Below are the code and all the weights of a small trained network. Each question names an input and a class and asks about switching units off, where a switched-off unit gives its printed mean instead of its output.

import numpy as np


def w(rows, s, z=0):
    codes = np.array(rows[::2]) - 128.0
    scale = np.full(codes.shape[1], s)
    scale[-1] = z or s
    return codes * scale


def f(y):
    return y / 2 * (1 + np.tanh(0.7978845608 * (y + 0.044715 * y**3)))


def log_softmax(a):
    a = a - a.max(-1, keepdims=True)
    return a - np.log(np.exp(a).sum(-1, keepdims=True))


def net(x, mask):
    res = np.array(x, float).reshape(1, 7) / 4 @ E
    y = f(res @ A[0][:, :-1].T + A[0][:, -1])
    res = res + np.where(mask, y, B[0][:, -1]) @ B[0][:, :-1]
    return log_softmax(res[-1] @ U[:, :-1].T + U[:, -1])


A, B = {}, {}
E = w([
[169,175,177,132,61,200,165,87,18,173,162,96],'x0',
[110,164,166,185,104,93,230,97,182,50,62,116],'x1',
[131,36,166,156,51,58,96,99,57,104,114,185],'x2',
[183,110,72,159,57,67,193,139,160,240,232,119],'x3',
[175,82,171,201,179,120,135,197,88,160,124,65],'x4',
[229,194,207,105,146,61,117,132,140,153,133,196],'x5',
[178,170,67,199,168,91,92,77,106,1,162,113],'x6',
],0.0098)
A[0] = w([
[183,169,175,106,157,87,106,169,142,145,126,144,199],'neuron 0',
[184,158,198,89,131,96,124,132,139,99,139,192,107],'neuron 1',
[161,67,49,143,105,91,188,147,163,156,166,90,112],'neuron 2',
[126,112,141,114,137,156,85,84,111,100,74,150,96],'neuron 3',
[143,118,161,140,165,166,130,169,140,105,141,99,89],'neuron 4',
[104,145,182,84,132,135,94,169,118,91,110,73,129],'neuron 5',
[106,5,179,144,78,77,86,90,49,88,131,220,71],'neuron 6',
[125,60,120,67,182,162,84,141,106,179,158,177,57],'neuron 7',
[80,104,171,93,121,167,170,140,173,172,104,135,174],'neuron 8',
[116,83,182,89,115,161,169,177,137,114,141,148,72],'neuron 9',
[160,183,60,179,158,152,118,102,147,92,145,124,120],'neuron 10',
[168,85,181,205,131,130,119,212,96,132,105,94,254],'neuron 11',
[146,144,150,138,75,77,116,139,182,145,215,134,69],'neuron 12',
[120,164,181,190,140,148,227,145,170,119,110,125,139],'neuron 13',
[77,73,60,153,78,180,120,162,138,127,111,74,136],'neuron 14',
[168,138,102,178,144,105,98,112,90,61,172,119,38],'neuron 15',
[114,111,188,112,180,150,64,149,103,85,43,149,39],'neuron 16',
[144,119,110,97,120,122,40,135,109,114,189,125,50],'neuron 17',
[166,157,72,90,151,182,97,157,153,146,138,123,176],'neuron 18',
[142,108,117,137,139,139,52,195,88,148,139,133,102],'neuron 19',
[106,105,169,181,88,89,210,99,192,84,56,129,112],'neuron 20',
[111,163,157,103,161,163,125,143,149,109,145,96,128],'neuron 21',
[124,161,180,123,135,187,153,90,73,122,152,139,112],'neuron 22',
[102,72,115,124,163,112,84,168,207,97,107,139,143],'neuron 23',
[133,124,117,132,127,83,81,185,200,118,102,183,154],'neuron 24',
[102,132,99,77,85,138,102,92,144,112,155,169,98],'neuron 25',
[85,91,76,133,103,137,142,120,102,77,120,62,173],'neuron 26',
[119,120,165,92,105,121,141,182,134,175,87,140,65],'neuron 27',
[96,190,119,76,47,135,106,50,161,125,129,194,170],'neuron 28',
[159,156,153,114,77,185,156,86,65,129,138,100,116],'neuron 29',
],0.012,0.0063)
B[0] = w([
[139,190,110,158,134,127,54,155,71,118,85,82,206],'neuron 0',
[133,187,122,151,103,133,64,115,122,112,66,105,202],'neuron 1',
[93,158,134,73,113,106,199,50,67,179,98,153,215],'neuron 2',
[80,139,88,128,106,98,176,45,92,180,128,112,189],'neuron 3',
[121,132,98,114,124,106,146,130,168,174,144,131,153],'neuron 4',
[104,133,99,123,97,128,166,71,110,171,145,130,183],'neuron 5',
[118,254,130,88,171,150,142,199,148,126,238,127,253],'neuron 6',
[99,107,156,166,67,206,122,104,170,109,126,147,192],'neuron 7',
[141,116,148,78,109,76,86,112,152,33,195,68,207],'neuron 8',
[122,46,119,94,88,63,85,86,166,114,150,93,160],'neuron 9',
[136,106,120,77,114,124,103,85,147,58,189,105,200],'neuron 10',
[90,82,23,154,230,98,104,123,156,181,125,113,227],'neuron 11',
[63,129,134,75,83,122,172,127,54,149,74,119,193],'neuron 12',
[107,139,143,185,104,183,100,135,144,185,175,176,203],'neuron 13',
[157,190,121,133,120,110,44,187,77,98,43,110,212],'neuron 14',
[143,58,181,94,93,60,100,45,186,78,161,77,196],'neuron 15',
[87,134,144,112,89,85,186,75,57,175,103,125,225],'neuron 16',
[93,68,233,177,66,182,126,110,153,114,117,138,173],'neuron 17',
[110,150,136,172,111,151,137,177,112,133,205,159,189],'neuron 18',
[101,88,131,198,122,171,114,119,112,144,145,163,181],'neuron 19',
[119,96,176,205,94,184,102,114,122,144,168,191,235],'neuron 20',
[93,167,94,99,133,117,163,154,84,159,184,103,173],'neuron 21',
[159,108,156,105,173,153,166,122,112,81,95,201,188],'neuron 22',
[205,93,171,77,155,139,190,183,140,144,107,192,213],'neuron 23',
[188,85,147,74,169,164,141,163,87,105,111,172,204],'neuron 24',
[117,61,67,196,188,117,128,111,156,182,92,112,175],'neuron 25',
[196,166,129,118,108,142,62,139,91,152,104,104,211],'neuron 26',
[157,90,154,77,95,50,76,82,184,71,151,99,176],'neuron 27',
[113,99,37,174,185,94,106,148,165,208,120,94,222],'neuron 28',
[201,83,187,81,226,157,169,130,139,76,72,201,205],'neuron 29',
],0.0089,0.017)
U = w([
[77,147,130,112,71,109,220,57,54,184,94,120,83],'0',
[142,78,156,107,94,84,92,73,182,69,174,68,114],'1',
[102,103,178,255,70,218,115,122,148,149,155,171,101],'2',
[117,230,116,112,153,162,164,178,142,145,235,120,254],'3',
[196,88,169,99,190,157,181,152,132,121,57,181,110],'4',
[161,195,128,171,99,130,38,145,80,131,26,89,120],'5',
[103,75,57,210,209,101,129,119,166,195,112,97,114],'6',
[126,147,126,165,177,134,166,164,131,115,93,107,124],'7',
],0.011,0.0098)

Each question gives the input, the list of numbers given to net, and the class t.
The units are the neurons (one row each of A and B). Each row of codes is followed by its name. A weight is (code - 128) times the scale printed after its matrix; where a second scale follows, it is the last column's (A, B and U).
mask holds one flag per neuron, in row order. A switched-off neuron (its flag False) gives its mean, the last column of its row in B, instead of its output. The means were averaged over made-up inputs and are rounded, as every weight is.
A unit's drop is (log p(t) with every unit on - log p(t) with that unit switched off) / (log p(t) with every unit on - log p(t) with every unit switched off).
The circuit of an input: a set's keep is (log p(t) with only the set's units on - log p(t) with every unit switched off) / (log p(t) with every unit on - log p(t) with every unit switched off). Starting from the 12 units with the biggest drops (on a tie, the unit counted first), units are removed one at a time, each time the one whose removal leaves the highest keep (on an exact tie, the one counted first), for as long as the keep stays at least 0.8.
units of the circuit, in order: the units of the circuit, biggest drop first
k most important neurons: the k neurons with the biggest drops, biggest first
drop when u is switched off: that unit's drop, to one decimal
input [0,-3,5,3,-5,2,-4], class 3: units of the circuit, in order => (neuron 6)
input [8,7,7,2,4,7,4], class 4: 3 most important neurons => (neuron 29; neuron 22; neuron 7)
input [5,2,-3,6,6,4,4], class 0: 3 most important neurons => (neuron 2; neuron 12; neuron 28)
input [5,1,4,1,7,-7,3], class 5: 4 most important neurons => (neuron 14; neuron 26; neuron 28; neuron 25)
input [2,2,5,2,-7,-8,2], class 5: 2 most important neurons => (neuron 14; neuron 26)
input [-6,6,-2,-5,7,5,2], class 6: 2 most important neurons => (neuron 11; neuron 29)
input [-4,-1,8,2,8,-1,3], class 3: 3 most important neurons => (neuron 6; neuron 28; neuron 25)
input [-1,6,-4,-6,6,8,-3], class 5: 2 most important neurons => (neuron 0; neuron 1)
input [3,-5,7,0,2,-5,-7], class 1: 3 most important neurons => (neuron 27; neuron 9; neuron 8)
input [-1,-5,0,-1,-7,1,0], class 6: 2 most important neurons => (neuron 28; neuron 25)
input [0,-6,7,4,-6,-6,-2], class 3: 3 most important neurons => (neuron 6; neuron 20; neuron 11)
input [-7,6,-7,-8,-3,-7,8], class 0: 3 most important neurons => (neuron 16; neuron 3; neuron 6)
input [1,0,4,0,7,-7,2], class 5: 4 most important neurons => (neuron 14; neuron 26; neuron 28; neuron 25)
input [-8,3,1,4,-7,1,6], class 4: units of the circuit, in order => (neuron 24)
input [5,-4,-3,-3,-4,2,-5], class 1: 3 most important neurons => (neuron 8; neuron 6; neuron 23)
input [-4,3,-8,8,4,-5,-6], class 0: 2 most important neurons => (neuron 2; neuron 6)
input [-4,-5,1,8,4,-2,-8], class 0: drop when neuron 12 is switched off => 1.4
input [7,-8,1,-5,8,8,0], class 2: drop when neuron 28 is switched off => 0.1
input [0,5,1,-1,-6,-2,-3], class 6: drop when neuron 11 is switched off => 0.0
input [-1,4,-7,7,6,-7,1], class 0: units of the circuit, in order => (neuron 2)
input [6,-5,1,-8,3,-5,-3], class 0: drop when neuron 16 is switched off => 0.3
